Each row has a hidden value; after the row comes its band, the name of the range that the value falls in. Each part has its own.
287	50	-3	35	-179	63	171	169	55	84	-173	-215	93	-352	168	-119	-47	-70	-157	385	125	277	47	175	-261	249	376	128	-65	-5	-117	18	-248	267	361	-67	273	-183	-157	70	-285	-299	39	245	76 => <23>
-99	-189	51	231	451	-61	132	84	-42	-161	253	0	226	22	-200	49	118	-204	314	26	153	-284	104	-71	-65	-84	163	-139	-295	-62	256	-104	-209	-533	6	28	-178	-87	-76	39	115	91	-77	5	119 => <9>
80	-142	-17	-60	415	-175	-383	-159	-104	281	-123	-253	155	134	36	-109	183	42	26	-68	-28	-367	512	-542	-143	-213	-189	13	-155	77	9	158	-12	-331	-97	-112	43	-19	-89	-50	-106	311	-18	-181	266 => <8>
356	63	-62	15	-142	75	213	186	118	42	-145	-192	115	-304	-64	-63	11	-157	-168	356	147	235	-46	102	-162	371	466	52	-27	-45	-174	-51	-222	211	298	25	217	-290	-195	-40	-156	-100	109	260	40 => <21>
-73	-79	41	-181	-165	-75	-83	-176	185	57	204	425	-40	-158	330	168	-289	81	107	-382	-15	-31	179	353	65	-300	-190	158	458	-207	153	164	-173	-126	-376	256	-69	34	376	40	249	-63	-45	-2	9 => <16>
-70	-239	74	188	524	-134	-74	39	-89	6	221	8	199	46	-152	-37	61	-162	341	-26	125	-405	242	-159	-18	-207	41	-88	-293	3	283	-5	-155	-643	-77	-102	-180	-22	-41	36	77	125	-84	-20	200 => <9>
-107	327	98	43	-104	29	3	240	84	-362	295	235	-111	79	197	-33	-183	256	-46	-16	-360	159	-16	359	40	-273	-47	146	177	-384	203	-169	-148	-178	62	180	28	126	321	446	-56	-458	-86	313	-210 => <9>
53	-66	-52	-191	-210	-166	-121	-242	48	183	37	24	2	-55	144	27	-15	-1	-145	-205	128	100	324	-14	-242	-135	-461	87	304	92	-37	225	-178	395	-212	138	-110	17	-32	-147	270	166	3	-58	93 => <14>
-119	-225	88	-218	298	-261	-398	-77	6	283	-45	-101	144	122	57	-118	64	-29	103	-244	0	-407	410	-404	129	-234	-26	-41	23	-68	167	151	14	-717	-233	-167	-42	-6	69	87	17	339	-38	-244	245 => <9>
205	40	-103	-99	-165	-67	-138	-225	71	138	95	189	-65	-85	130	70	-124	85	-112	-177	13	91	289	122	-211	-188	-475	186	331	45	-64	177	-182	434	-238	227	-65	4	61	-175	238	36	31	104	38 => <14>
102	-170	-8	155	577	-129	-258	-114	-168	170	20	-188	183	98	-45	-82	158	-15	183	33	29	-411	453	-428	-204	-244	-176	-2	-339	128	94	101	-87	-355	-40	-108	-31	-3	-121	-63	-95	193	-52	-75	264 => <8>
-116	-267	105	136	537	-153	-139	20	-72	50	208	41	199	42	-75	-36	20	-131	375	-90	93	-462	274	-160	47	-263	68	-75	-252	-38	316	29	-125	-785	-132	-124	-156	-2	36	84	51	122	-95	-67	220 => <16>
247	14	56	-11	-221	5	158	243	92	95	-104	-139	73	-376	111	-169	-138	-140	-112	348	165	266	-31	262	-110	257	445	103	-1	-34	-32	25	-239	104	308	-145	204	-169	-101	122	-209	-295	50	282	68 => <26>
102	-65	-48	259	366	-18	181	92	-59	-163	179	-145	207	30	-346	18	215	-215	132	187	167	-132	76	-157	-211	82	100	-134	-323	31	71	-129	-223	-126	132	74	-140	-156	-257	-85	105	143	-1	112	80 => <21>
310	365	-128	24	-82	67	-169	-10	100	-123	222	327	-181	57	13	42	-203	276	-150	-73	-333	108	134	225	-65	-248	-399	261	319	-179	-67	-39	-123	298	-155	337	9	32	219	7	114	-193	57	390	-157 => <21>
241	161	-92	-60	-136	-6	-158	-116	132	24	206	381	-133	-62	94	81	-260	162	-60	-191	-150	66	180	277	-38	-245	-387	241	397	-105	-13	86	-155	246	-280	285	-50	16	229	-78	224	-98	41	256	-59 => <26>
-82	-67	218	-38	-236	-34	181	277	100	3	7	-8	76	-390	383	-142	-244	-83	47	204	119	214	-48	446	5	63	518	92	39	-192	202	39	-252	-264	263	-182	179	-32	132	392	-248	-485	-78	179	50 => <16>
-16	-94	-41	-184	-177	-148	-86	-285	32	158	-7	-25	39	-53	246	75	47	29	-127	-219	120	90	363	-52	-308	-158	-440	80	256	78	-32	229	-185	384	-182	169	-58	20	-27	-125	203	149	-31	-147	109 => <23>
308	343	-143	41	-60	93	-152	-50	85	-116	188	303	-158	40	81	75	-172	300	-144	-70	-330	102	180	205	-139	-257	-399	274	288	-166	-88	-32	-134	339	-134	364	51	18	204	-11	68	-211	39	346	-132 => <23>
118	40	132	18	-251	-39	136	283	36	39	-26	-135	37	-329	199	-231	-172	-85	-103	344	126	306	-14	330	-129	138	325	113	-25	-35	76	31	-251	91	345	-216	153	-42	-59	264	-226	-435	-16	301	41 => <26>
288	384	-109	33	-80	71	-151	38	104	-162	239	326	-180	64	8	26	-209	278	-144	-53	-353	115	99	248	-36	-239	-343	252	305	-213	-41	-71	-121	237	-124	319	15	33	236	60	91	-228	49	408	-176 => <21>
-117	-276	118	34	505	-186	-249	-5	-53	145	133	25	182	46	-1	-70	-6	-91	330	-146	57	-493	328	-219	108	-289	72	-50	-179	-56	293	80	-75	-856	-176	-167	-104	7	86	107	10	162	-84	-116	246 => <16>
-140	-154	28	-310	-210	-268	-141	-206	61	197	-9	-94	64	18	136	-21	79	-69	-143	-273	170	49	318	-152	-142	-102	-346	-26	294	42	40	229	-131	133	-212	38	-142	21	-41	-49	277	304	-18	-219	124 => <26>
282	49	-111	84	21	153	297	79	107	-88	-145	-206	183	-222	-29	105	158	-105	-104	291	88	149	-5	-18	-260	327	457	12	-108	-111	-199	-113	-223	177	273	223	243	-326	-174	-86	-174	-18	73	126	24 => <8>
101	-25	-79	-123	-157	-84	-102	-271	48	138	45	104	-11	-80	228	96	-49	79	-103	-198	49	86	340	56	-283	-192	-461	153	288	52	-52	202	-191	419	-211	226	-42	15	36	-154	199	62	-9	-23	74 => <23>
-215	-213	93	-346	112	-294	-355	-113	51	265	-92	-156	136	138	126	-90	119	-26	-14	-314	18	-282	396	-412	97	-184	-64	-68	154	-100	123	169	16	-575	-238	-110	-40	-4	61	106	68	400	-38	-332	211 => <9>
136	-43	18	-35	-100	80	278	193	205	-42	-74	-28	162	-323	45	56	-43	-178	7	176	138	119	-110	212	15	300	674	3	47	-228	-27	-93	-216	-211	175	94	198	-307	-1	71	-116	-99	52	129	27 => <9>
207	61	-116	-77	-136	-25	-123	-241	73	105	84	207	-62	-89	188	113	-123	135	-102	-177	-36	83	300	134	-241	-210	-461	213	318	15	-80	161	-183	434	-229	280	-18	0	92	-165	186	-11	17	95	28 => <23>
84	-168	-10	235	600	-98	-155	-86	-182	79	81	-169	199	87	-95	-48	176	-52	225	70	63	-391	399	-368	-243	-223	-153	-27	-395	129	122	54	-134	-326	-2	-74	-70	-11	-150	-65	-60	153	-67	-38	240 => <8>
96	421	-33	128	-24	102	-28	109	8	-332	190	109	-116	117	188	3	-60	354	-160	81	-418	190	109	184	-202	-262	-256	208	89	-263	9	-144	-147	218	124	292	115	101	196	275	-141	-414	-54	331	-197 => <8>
96	-31	-56	178	237	19	250	117	34	-195	131	-112	201	-24	-306	66	195	-214	78	165	149	-48	-12	-79	-146	174	254	-128	-205	-68	25	-163	-219	-133	129	152	-77	-221	-197	-66	98	135	25	104	30 => <26>
299	46	-95	65	-26	144	285	88	113	-49	-172	-213	171	-269	26	75	120	-101	-118	312	99	182	-1	20	-263	333	472	34	-90	-94	-204	-81	-229	206	292	185	275	-317	-163	-66	-207	-65	72	140	36 => <8>
-153	-143	2	-314	-98	-260	-188	-226	0	214	-150	-311	128	108	164	-38	258	-18	-211	-215	116	-3	425	-412	-249	-80	-316	-57	157	53	-35	206	-84	109	-108	19	-37	-5	-140	-32	122	383	-30	-335	172 => <23>
318	329	-125	21	-88	62	-164	-20	105	-98	229	347	-176	26	16	43	-227	254	-128	-83	-299	100	130	248	-55	-241	-384	263	330	-167	-56	-20	-131	290	-177	325	-2	23	225	-10	132	-187	57	385	-141 => <21>
100	-178	1	140	576	-133	-266	-122	-169	182	-1	-209	185	93	-22	-91	158	-12	175	31	26	-411	459	-446	-201	-241	-166	-1	-333	124	89	120	-80	-360	-39	-115	-15	4	-109	-54	-111	198	-56	-90	270 => <8>

Part 2:
12	-240	129	236	150	-314	-335	189	-339	-340	189	103	143	393	275	-36	21	65	163	-246	213	251	-355	-194	112	1	-335	-299	80	-238	-283	592	372	-521	402	-297	51	44	18	-267	-97	58	-189	259	4 => q40
-161	-220	-307	105	86	101	-312	227	-110	-142	283	121	14	198	240	70	-59	-155	240	143	96	235	-226	-513	-111	131	-223	-328	-106	122	-12	525	-61	-179	163	-215	232	186	-198	-188	97	385	-304	71	-3 => q974
-179	-33	-52	-178	-225	-82	224	-7	505	38	-74	-58	-57	-545	-190	-185	-264	-316	220	-20	-37	-23	407	55	188	-71	-246	-213	-32	117	333	-513	-69	261	-238	127	129	-252	-316	179	-94	-160	81	-110	-12 => q236
-70	-81	92	-187	-208	-135	320	39	530	-62	-171	-55	-122	-229	148	-373	-228	-150	313	-179	127	84	179	134	297	99	-560	-296	5	-227	302	-425	-54	-207	-88	110	156	-476	-426	100	-338	126	-163	-99	138 => q88
-232	-54	-230	163	-58	-40	-107	-36	322	-175	-132	-150	127	-338	-329	-60	-301	-11	352	236	64	-103	174	-54	40	-70	31	-129	-174	134	190	-334	22	418	-137	79	106	-142	-269	-1	60	-228	-30	-49	112 => q40
229	12	0	-150	-306	111	-149	211	-157	192	182	295	52	107	-433	-293	-183	-9	-482	-142	177	359	101	-484	-103	-49	94	-190	127	207	1	253	90	-393	330	-200	190	211	73	122	83	-155	13	-97	-106 => q236
-30	-100	-78	-123	-50	-145	-192	99	-76	-243	169	81	32	-43	-6	-92	-175	-168	-24	-98	152	174	-33	-332	-9	-94	-80	-154	10	-47	-128	247	376	-43	66	-155	189	63	-11	-25	68	-22	-47	17	30 => Q243
200	-240	-149	178	91	-205	-315	195	-328	-114	225	199	50	384	-62	-53	-130	84	-51	50	400	154	-414	-527	-93	-13	-67	-317	-47	-35	-215	544	225	-479	457	-322	324	169	100	-189	-19	64	-29	91	-47 => q40
-162	-202	165	76	155	-126	-205	342	-328	-111	467	52	20	131	531	84	125	-151	324	-228	-253	229	-145	-157	29	205	-442	-142	119	-213	-117	479	-29	-356	122	-268	-109	89	44	-230	-52	218	-185	277	-114 => q274
-131	37	-57	-139	-273	154	85	66	454	-81	-124	-84	5	-226	-114	-362	-308	5	213	-9	19	133	288	-49	113	105	-221	-106	-52	-72	307	-383	-77	33	-155	110	96	-321	-408	94	-73	29	-256	-162	213 => Q243
-74	111	-58	-243	-209	-101	245	-48	173	-40	-236	-86	-70	-504	-281	-166	-274	-149	-50	41	52	-13	180	48	-171	0	174	21	-11	1	57	-453	55	443	-175	148	59	-47	27	268	-27	-209	69	-247	65 => q88
33	-98	58	386	46	-51	-325	192	-378	-114	22	96	227	380	-86	-59	-6	310	48	-50	142	252	-291	-172	-109	120	-12	-203	56	-14	-167	429	16	-405	474	-214	-78	175	58	-172	-15	-68	-235	139	-5 => q974
-163	-124	3	187	174	-525	160	-99	91	-305	-262	-256	-2	-357	40	55	-175	-26	491	97	143	-279	-171	305	14	0	-92	-98	-107	-270	-81	-382	151	378	-78	89	10	-220	26	-27	-219	-210	112	30	77 => q40
-47	-88	80	-204	-21	-423	305	4	31	-48	-57	-10	-158	-406	98	-26	-107	-357	78	-134	85	-38	-17	107	-8	-19	-183	-182	62	-126	-54	-208	124	143	-48	16	98	-48	106	153	-203	-78	195	-52	-104 => q236
-396	-24	150	348	199	-370	198	-61	27	-251	-347	-375	93	-455	161	163	-15	63	695	67	-218	-235	-63	634	-54	194	-84	27	-36	-235	-4	-494	-180	553	-164	190	-378	-180	12	-26	-206	-236	-51	88	60 => q974
-228	0	1	328	88	243	-236	335	-476	185	263	2	149	14	34	201	120	132	208	144	-441	178	-71	-119	-389	369	135	48	56	172	-9	276	-556	53	148	-145	-344	388	179	-110	157	14	-210	119	-164 => q974
-120	-155	249	-197	-29	-22	-35	394	-312	146	549	233	-92	32	520	28	197	-428	9	-413	-331	413	43	-216	28	188	-508	-243	262	-21	-34	521	-141	-478	138	-275	-89	224	69	-41	-63	276	-117	194	-283 => q236
108	-139	-154	-257	-254	-169	302	-12	517	52	-172	114	-185	-177	-134	-364	-329	-264	11	-21	450	69	72	-191	199	-54	-382	-469	-71	19	268	-295	33	-239	62	46	479	-304	-365	177	-278	122	16	-217	42 => q236
-45	-115	16	147	-73	14	-30	216	172	161	193	-27	47	-114	-128	-157	-172	70	330	58	-114	-4	168	-102	120	131	-269	-143	-31	-10	282	-211	-310	-196	28	-71	37	-196	-197	-71	-100	-105	-10	75	-43 => q274
178	-49	-221	-208	-205	106	-231	152	-60	-184	79	205	-5	275	-144	-328	-290	35	-295	-18	425	354	-162	-634	-138	-2	23	-205	-34	-37	-106	381	340	-342	255	-182	390	82	-96	11	79	187	-261	-169	169 => Q243
-82	151	29	-226	-234	-73	307	-24	95	81	-246	-62	-61	-543	-321	-136	-205	-161	-122	-9	-51	17	228	139	-217	45	215	38	55	68	69	-478	-74	453	-146	166	-54	37	108	319	-36	-267	103	-248	-14 => q236
122	-64	-183	-78	-104	22	-266	135	-158	-260	47	147	37	301	-67	-236	-229	81	-181	-9	397	306	-260	-525	-154	21	31	-186	-35	-91	-185	419	350	-287	277	-183	299	106	-39	-53	61	162	-271	-99	171 => q274
-289	25	250	-62	44	-300	369	46	86	-79	-103	-283	-85	-586	267	13	-49	-153	490	-105	-354	-152	137	503	-25	222	-212	115	68	-331	64	-552	-188	410	-310	160	-297	-230	61	101	-227	-135	40	10	4 => Q243
-159	96	-251	-128	-256	265	148	29	478	-53	-258	-156	-47	-291	-199	-322	-380	75	242	248	67	37	195	-93	-110	209	-3	-21	-173	-33	328	-516	-239	293	-230	200	144	-273	-384	138	-29	113	-304	-307	290 => q274
-335	118	-200	119	0	244	-88	158	-194	118	102	-156	83	-468	-242	214	-92	-21	203	351	-448	-44	159	-75	-483	237	430	230	-75	250	73	-199	-444	727	-229	51	-247	321	170	73	274	-173	-36	-86	-69 => q40
143	226	-44	-207	-373	331	134	180	-57	304	-98	81	-30	-149	-490	-341	-264	185	-364	93	-19	216	167	-238	-395	246	353	123	59	94	137	-259	-327	17	75	47	1	122	111	272	57	-116	-108	-332	54 => q88
-88	-54	116	339	39	-28	-274	185	-300	-144	19	3	225	222	-15	-43	2	259	154	-82	-22	220	-164	-39	-83	153	-38	-110	71	-60	-119	281	-15	-223	306	-144	-188	108	28	-153	-5	-96	-256	141	24 => q974
64	-152	78	122	45	-490	76	7	50	-32	18	-65	25	-297	-254	-61	-220	-25	214	-1	143	-216	9	72	126	-131	-100	-144	-18	-121	4	-303	152	32	68	-62	108	-177	98	-2	-177	-419	345	89	-99 => Q243
-353	82	95	69	94	82	93	215	-282	-34	32	-214	-6	-278	333	144	72	9	385	61	-484	57	-60	215	-383	451	44	220	48	-190	-47	-105	-423	390	-175	57	-404	137	166	1	2	113	-263	-4	24 => q40
-64	-275	62	282	142	-311	-326	118	-137	-436	62	68	162	385	299	-61	-14	42	296	-226	300	237	-337	-142	226	-31	-453	-417	19	-206	-195	527	395	-495	376	-239	104	-71	-186	-280	-141	117	-278	248	75 => q974
-259	-103	40	-82	6	27	134	257	114	84	280	-89	-114	-294	379	-6	-36	-232	475	-21	-367	39	142	7	12	293	-416	-64	11	-136	225	-153	-392	17	-211	-23	-74	-133	-156	-35	-110	218	-125	63	-55 => Q243
262	-240	-159	-103	-192	-107	-18	172	251	201	241	263	-92	65	-264	-312	-297	-148	-74	2	389	107	44	-527	212	-106	-352	-473	-48	123	226	59	12	-572	264	-203	525	-146	-233	7	-142	21	138	-28	-108 => q88
82	209	-183	-55	-258	269	111	96	10	156	-239	-71	-3	-181	-520	-280	-343	319	-140	311	71	39	33	-173	-453	269	459	178	-88	14	115	-409	-318	255	1	117	31	35	75	206	55	-131	-131	-355	175 => q274
47	162	-45	-391	-318	243	116	167	-140	75	-54	155	-108	-65	-85	-265	-145	-114	-420	-102	53	403	21	-304	-372	203	166	-13	111	28	-47	103	-46	-24	73	-9	68	231	88	254	57	177	-251	-310	64 => q236
-135	67	-222	209	70	225	-71	222	-471	211	50	-27	22	-112	-156	203	-19	140	52	397	-225	44	-217	-205	-661	387	458	126	-58	199	-68	95	-566	341	98	-49	-170	459	310	27	176	37	-121	-111	-97 => q974
126	-305	-39	-242	-12	-190	-168	287	-178	-57	512	340	-138	254	363	-101	-34	-407	-110	-274	234	352	-192	-610	120	-40	-514	-456	95	-57	-123	690	284	-690	297	-377	405	123	-44	-114	-70	360	-47	131	-160 => q88
70	-238	-145	-186	-74	-11	14	285	96	203	436	213	-183	-13	145	-129	-142	-318	91	3	73	147	7	-503	69	93	-438	-357	-18	53	188	192	-187	-443	97	-218	372	-22	-167	-36	-94	290	16	20	-151 => q88

Next part:
18	70	70	-114	-55	42	-35	44	-51	12	-110	-65	22	-25	-30	-71	130	11	-52	-125	62	39	23	-14	-35	-44	3	7	-52	-8	100	36	-113	-27	-92	88	-47	112	-14	-38	32	16	10	-23	-52 => K
43	12	-68	-57	31	-19	-66	32	-15	17	-47	-7	112	0	12	45	27	-25	32	-50	45	-17	39	45	-10	39	-24	4	-21	-3	-14	-32	41	-16	118	20	-58	115	15	-57	10	-44	61	10	150 => D
-52	191	-188	-35	-13	181	-208	-4	22	107	84	33	57	171	139	-38	-181	252	-135	-76	-52	-17	-32	25	48	66	-110	-33	-29	22	119	-188	36	-53	65	-154	-51	-57	42	34	-32	77	111	8	-107 => D
-81	50	192	-122	73	-5	47	-104	88	-48	-74	9	-20	108	-49	-54	-18	-61	-7	-114	-6	94	29	71	-34	-113	117	-141	-24	-179	79	-53	-92	58	-93	-19	-128	-82	-52	150	-22	-60	31	-39	23 => C
-76	73	-25	-13	65	14	-29	12	-6	17	-2	79	43	158	23	-43	-5	38	-105	-26	-111	6	26	88	10	14	102	-127	-13	-19	65	-180	-8	32	82	-170	-82	-136	-65	160	-104	-59	55	39	-44 => H
-85	115	174	-46	93	58	45	-145	-25	-100	-132	57	-22	48	-164	-20	85	16	-29	-308	-94	214	91	-18	-126	-136	112	-137	-15	-226	38	-47	-9	5	-123	145	-89	-54	-154	105	87	-37	-21	-102	-29 => C
5	35	71	110	2	28	11	112	-298	-116	-221	81	48	-63	-233	-21	451	10	-77	-420	-151	290	198	-131	-47	-90	169	-62	-15	-23	51	-82	196	-60	11	289	66	55	-256	21	146	7	-66	-74	-116 => C
-31	36	-94	-188	-56	42	-102	68	154	102	105	21	57	68	118	-27	-201	99	-42	77	155	-106	-63	42	-83	73	-105	-22	-76	18	49	-46	-162	-14	117	-108	-98	74	126	7	-64	-2	102	48	-3 => F
-39	69	163	-156	-67	11	10	11	-15	-18	-128	0	-8	99	7	-94	126	-15	-99	-119	6	84	10	47	3	-51	122	-103	-94	-47	132	-82	-114	20	-50	19	-73	-7	-45	89	-57	-26	74	44	-139 => C
-22	-13	-65	-64	176	-41	-67	-108	207	13	137	37	130	190	84	63	-309	-59	108	77	43	-35	1	187	90	30	-8	-93	59	-112	-7	-150	67	57	176	-216	-161	-105	97	112	-61	-75	146	-15	303 => D
146	106	-169	-54	24	43	-112	-25	-41	23	58	-60	208	5	7	35	-46	34	13	-15	58	-42	30	109	9	102	-139	96	61	67	5	8	-57	-83	95	19	-92	129	125	-171	63	-18	103	-27	156 => D
-32	-63	-107	44	142	13	-104	119	112	97	133	-71	53	26	25	-52	-156	-19	73	80	97	-88	25	24	110	-47	-62	15	104	13	97	-5	39	42	-6	-213	-60	-42	53	93	-3	51	-35	-108	227 => D
200	123	-183	-34	-21	41	-100	35	-133	30	27	-111	223	-54	-16	-6	84	11	-33	31	46	-91	45	104	-6	110	-149	148	75	150	28	75	-141	-107	48	41	-71	175	129	-227	67	-34	60	-14	103 => K
50	-121	146	-189	-33	-71	18	150	75	31	-67	-156	14	-160	-63	-79	86	-136	104	-31	303	-17	-2	-33	-20	-79	-19	86	-26	3	87	205	-195	22	-137	115	-68	242	65	-79	50	49	-32	-79	153 => D
2	123	46	-114	-133	156	-78	61	-97	-34	-46	40	29	-31	-123	-78	135	197	-108	-377	67	248	56	-137	-112	-34	-29	9	-67	-18	128	-21	-65	-114	-65	284	-1	129	-46	-65	163	131	37	-86	-246 => F
168	94	-186	-110	-91	53	-127	132	-81	123	-3	-176	145	-144	47	-43	65	46	-44	98	163	-206	-23	28	-61	104	-221	199	1	188	47	178	-244	-97	-28	26	-51	291	158	-271	35	17	9	3	71 => K
57	55	-65	17	57	82	-85	63	-46	38	24	-116	75	-89	-91	-64	36	33	18	-94	78	4	59	-36	-3	-56	-109	96	92	20	95	112	-66	-51	-134	43	-42	96	27	-79	126	72	-65	-150	103 => K
86	91	-116	61	53	1	-48	9	-153	-49	5	62	195	123	-40	8	129	-6	-75	-71	-145	64	107	134	63	76	67	-42	64	69	33	-172	72	-46	183	-40	-57	-62	-26	13	-5	-87	100	26	27 => C
68	158	-30	-82	-27	128	-110	-76	-35	-46	68	22	145	129	-39	-38	-45	141	-60	-243	10	200	41	63	59	34	-37	1	36	-11	122	-125	-14	-92	26	98	-83	-5	58	-46	102	78	161	-69	-77 => S
7	7	55	10	-83	88	-24	170	-217	-93	-144	79	30	-183	-276	-21	357	112	-36	-507	43	334	167	-257	-175	-89	35	21	-49	-30	46	36	104	-118	-20	456	80	217	-184	-85	261	116	-80	-143	-151 => F
-24	-23	-56	-17	185	-109	1	-84	98	-7	-14	61	114	112	41	109	-111	-140	87	96	-51	-94	51	165	-23	23	52	-125	11	-120	-99	-115	90	70	217	-163	-131	-49	-7	97	-86	-194	66	46	319 => C
-154	-69	-9	-2	145	48	-79	79	198	75	119	17	-48	52	-6	-52	-226	47	68	-53	104	19	15	-61	15	-115	-18	-81	39	-122	94	-46	65	64	-38	-152	-61	-86	-19	196	18	81	-52	-138	145 => S
-60	-133	63	-190	33	-44	-1	137	257	94	103	-83	-26	-97	-8	-73	-186	-70	108	112	319	-122	-42	-32	-116	-79	-84	16	-12	-58	59	170	-246	58	-79	-69	-110	128	114	47	1	24	-58	-87	183 => F
87	-100	9	-141	-116	-58	-44	278	-51	89	-107	-146	48	-182	5	-75	212	-81	17	20	251	-101	-1	-58	-7	8	-46	126	-72	152	83	163	-147	-16	-29	89	0	306	53	-144	4	46	-28	12	64 => D
53	-24	75	-142	32	-86	58	47	40	12	-23	-87	74	-47	-51	-60	54	-137	17	90	128	-94	4	108	-66	-3	26	20	16	17	33	112	-269	30	-52	-37	-131	95	58	-23	-47	-80	2	-7	129 => H
107	174	-102	21	-49	91	-95	23	-210	-32	-20	17	173	110	-29	-54	181	89	-150	-150	-128	104	88	84	74	70	19	5	36	113	116	-148	5	-96	81	33	-30	-17	-7	-50	35	-7	111	16	-137 => C
-104	-31	119	-194	49	-97	27	-30	181	46	-96	9	-29	107	117	3	-97	-123	21	114	67	-121	-44	113	-49	-31	89	-152	-122	-134	2	-62	-97	112	62	-166	-136	-2	3	145	-168	-140	64	98	130 => C
136	169	-225	-70	-50	166	-182	31	3	68	250	-60	204	76	27	-86	-177	194	-85	-1	104	-13	-7	91	45	115	-214	126	112	151	148	-22	-190	-129	30	-57	-94	36	217	-133	83	102	130	-75	-44 => F
-82	32	-5	4	-49	118	-77	152	-88	-13	-42	103	-11	-41	-132	-49	144	171	-78	-354	12	224	99	-198	-111	-72	19	-47	-57	-39	89	-69	100	-67	13	202	47	67	-137	48	140	112	-43	-98	-172 => F
-41	15	-63	-52	76	16	-79	14	63	53	-34	-1	38	-2	27	41	-77	19	41	-49	51	-45	15	-5	-56	-9	-51	-28	-33	-76	-15	-17	48	9	58	-30	-64	81	-12	4	5	-19	8	-26	162 => D
-148	-29	70	30	201	-27	37	-7	104	-3	36	55	-20	109	-71	-53	-83	-54	10	-29	-59	30	51	53	-2	-106	139	-153	63	-137	56	-97	3	100	-36	-198	-109	-199	-104	262	-62	-47	-52	-82	118 => H
149	-28	-83	-149	-36	-74	-45	142	19	104	1	-183	135	-115	62	-40	38	-124	37	228	219	-253	-29	105	-16	73	-127	143	7	150	30	184	-269	-14	7	-67	-95	243	175	-177	-45	-60	19	33	201 => K
-10	91	-25	-31	-24	45	-50	85	-73	31	0	11	60	118	19	-110	88	58	-148	-27	-62	9	23	72	51	22	71	-54	-4	81	143	-127	-90	-7	17	-123	-55	-78	-21	89	-77	-5	55	32	-139 => H
-120	-78	215	-52	163	-51	73	-1	161	-13	5	-49	-65	59	-86	-113	-59	-149	68	-9	67	38	39	45	27	-193	133	-125	61	-170	124	26	-102	122	-181	-137	-122	-139	-50	245	-27	-25	-74	-124	144 => C
-227	95	-192	4	46	161	-214	71	146	159	110	139	-56	229	201	-25	-299	279	-126	-37	-73	-46	-47	-48	22	20	-49	-164	-89	-56	100	-293	171	26	148	-299	-22	-167	-46	236	-118	73	62	31	-100 => S
101	77	-24	-33	-131	106	-93	167	-237	-7	-140	-63	75	-172	-142	-59	324	117	-72	-339	79	166	88	-158	-58	-11	-60	127	-39	98	98	87	-9	-133	-80	331	54	273	-62	-201	186	131	-29	-87	-129 => D
-107	-11	280	-114	-87	42	52	46	-98	-157	-230	159	-60	-40	-240	-17	306	61	-30	-591	24	454	135	-216	-160	-156	198	-147	-154	-202	63	-90	133	-39	-20	455	30	107	-245	82	182	74	6	-86	-218 => F
